Here is a tiny trained network, its code and every weight. The questions are about switching its units off for an input and a class, where a switched-off unit gives its printed mean instead of its output.

import numpy as np


def w(rows, s, z=0):
    codes = np.array(rows[::2]) - 128.0
    scale = np.full(codes.shape[1], s)
    scale[-1] = z or s
    return codes * scale


def f(y):
    return y / 2 * (1 + np.tanh(0.7978845608 * (y + 0.044715 * y**3)))


def log_softmax(a):
    a = a - a.max(-1, keepdims=True)
    return a - np.log(np.exp(a).sum(-1, keepdims=True))


def net(x, mask):
    res = np.array(x, float).reshape(1, 5) / 4 @ E
    y = f(res @ A[0][:, :-1].T + A[0][:, -1])
    res = res + np.where(mask, y, B[0][:, -1]) @ B[0][:, :-1]
    return log_softmax(res[-1] @ U[:, :-1].T + U[:, -1])


A, B = {}, {}
E = w([
[48,181,152],'x0',
[133,91,236],'x1',
[49,8,101],'x2',
[129,127,128],'x3',
[128,128,129],'x4',
],0.013)
A[0] = w([
[114,124,85,84],'N1',
[120,106,145,79],'N2',
[179,222,98,194],'N3',
[123,124,123,109],'N4',
[120,93,178,52],'N5',
[149,82,112,97],'N6',
[98,96,91,123],'N7',
[203,145,131,135],'N8',
[134,133,148,85],'N9',
[108,186,150,93],'N10',
[139,95,115,99],'N11',
[119,99,154,60],'N12',
[138,150,115,104],'N13',
[121,121,103,75],'N14',
[2,119,131,2],'N15',
[137,130,144,75],'N16',
[104,118,68,91],'N17',
[105,183,149,90],'N18',
[108,79,162,42],'N19',
[142,128,175,74],'N20',
[113,85,172,29],'N21',
[129,76,111,117],'N22',
[131,128,134,97],'N23',
[138,131,153,74],'N24',
[147,97,115,94],'N25',
[168,156,204,98],'N26',
[128,167,140,133],'N27',
[120,125,113,84],'N28',
[114,89,160,56],'N29',
[63,133,133,37],'N30',
[166,135,124,138],'N31',
[108,131,129,68],'N32',
[145,172,85,128],'N33',
[123,144,111,58],'N34',
[139,148,117,95],'N35',
[148,143,157,108],'N36',
[119,142,144,53],'N37',
[189,137,126,157],'N38',
[156,66,107,92],'N39',
[146,127,189,80],'N40',
[100,110,72,95],'N41',
[76,209,160,93],'N42',
[222,144,136,139],'N43',
[71,132,133,48],'N44',
],0.028,0.0094)
B[0] = w([
[174,106,120,155],'N1',
[102,142,117,142],'N2',
[22,163,170,251],'N3',
[130,130,123,128],'N4',
[58,156,108,164],'N5',
[109,83,80,166],'N6',
[171,132,91,183],'N7',
[157,183,174,194],'N8',
[143,116,142,136],'N9',
[103,57,116,183],'N10',
[115,105,92,153],'N11',
[92,150,110,149],'N12',
[100,136,132,145],'N13',
[153,119,121,139],'N14',
[173,254,142,204],'N15',
[143,121,137,132],'N16',
[197,101,115,174],'N17',
[103,58,115,179],'N18',
[69,164,94,169],'N19',
[181,99,142,158],'N20',
[66,164,96,164],'N21',
[109,100,71,179],'N22',
[130,126,130,125],'N23',
[154,115,141,139],'N24',
[115,95,94,151],'N25',
[230,85,175,209],'N26',
[106,94,136,170],'N27',
[143,125,125,132],'N28',
[77,160,103,160],'N29',
[151,187,141,159],'N30',
[137,159,150,159],'N31',
[137,137,131,130],'N32',
[44,148,145,178],'N33',
[115,110,144,131],'N34',
[106,138,125,142],'N35',
[157,117,153,161],'N36',
[126,108,142,134],'N37',
[144,177,172,182],'N38',
[101,67,68,181],'N39',
[200,85,148,172],'N40',
[195,112,108,178],'N41',
[92,18,108,208],'N42',
[157,188,214,209],'N43',
[147,178,140,155],'N44',
],0.081,0.026)
U = w([
[59,255,190,210],'0',
[202,163,228,127],'1',
[11,103,168,155],'2',
[147,33,203,50],'3',
[169,89,60,1],'4',
[32,134,88,149],'5',
[209,206,146,197],'6',
],0.007,0.0035)

Each question gives the input, the list of numbers given to net, and the class t.
The units are the neurons (one row each of A and B). Each row of codes is followed by its name. A weight is (code - 128) times the scale printed after its matrix; where a second scale follows, it is the last column's (A, B and U).
mask holds one flag per neuron, in row order. A switched-off neuron (its flag False) gives its mean, the last column of its row in B, instead of its output. The means were averaged over made-up inputs and are rounded, as every weight is.
A unit's drop is (log p(t) with every unit on - log p(t) with that unit switched off) / (log p(t) with every unit on - log p(t) with every unit switched off).
unit that matters most: the unit with the biggest drop
top k neurons: the k neurons with the biggest drops, biggest first
drop of u: that unit's drop, to one decimal
input [-8,1,0,8,5], class 1: unit that matters most	N3
input [0,-5,2,-2,5], class 4: top 2 neurons	[N43, N15]
input [-6,0,8,1,-1], class 4: top 3 neurons	[N3, N41, N7]
input [5,-6,1,-6,-1], class 6: top 2 neurons	[N15, N17]
input [-4,5,1,-4,-6], class 5: top 2 neurons	[N15, N3]
input [8,-1,3,4,6], class 6: top 2 neurons	[N15, N3]
input [-2,2,0,-5,-8], class 1: top 2 neurons	[N3, N42]
input [-4,0,8,2,-5], class 4: top 3 neurons	[N3, N41, N7]
input [1,6,-1,5,7], class 3: top 2 neurons	[N15, N43]
input [-4,0,2,-6,5], class 4: top 2 neurons	[N3, N33]
input [1,-3,4,0,6], class 6: top 2 neurons	[N42, N15]
input [0,5,3,-3,6], class 5: top 2 neurons	[N43, N8]
input [-2,2,-6,4,2], class 1: drop of N26	0.3
input [1,3,-2,1,7], class 3: drop of N15	1.4
input [2,8,8,7,8], class 0: unit that matters most	N15
input [7,1,-7,-6,-7], class 3: drop of N26	2.3
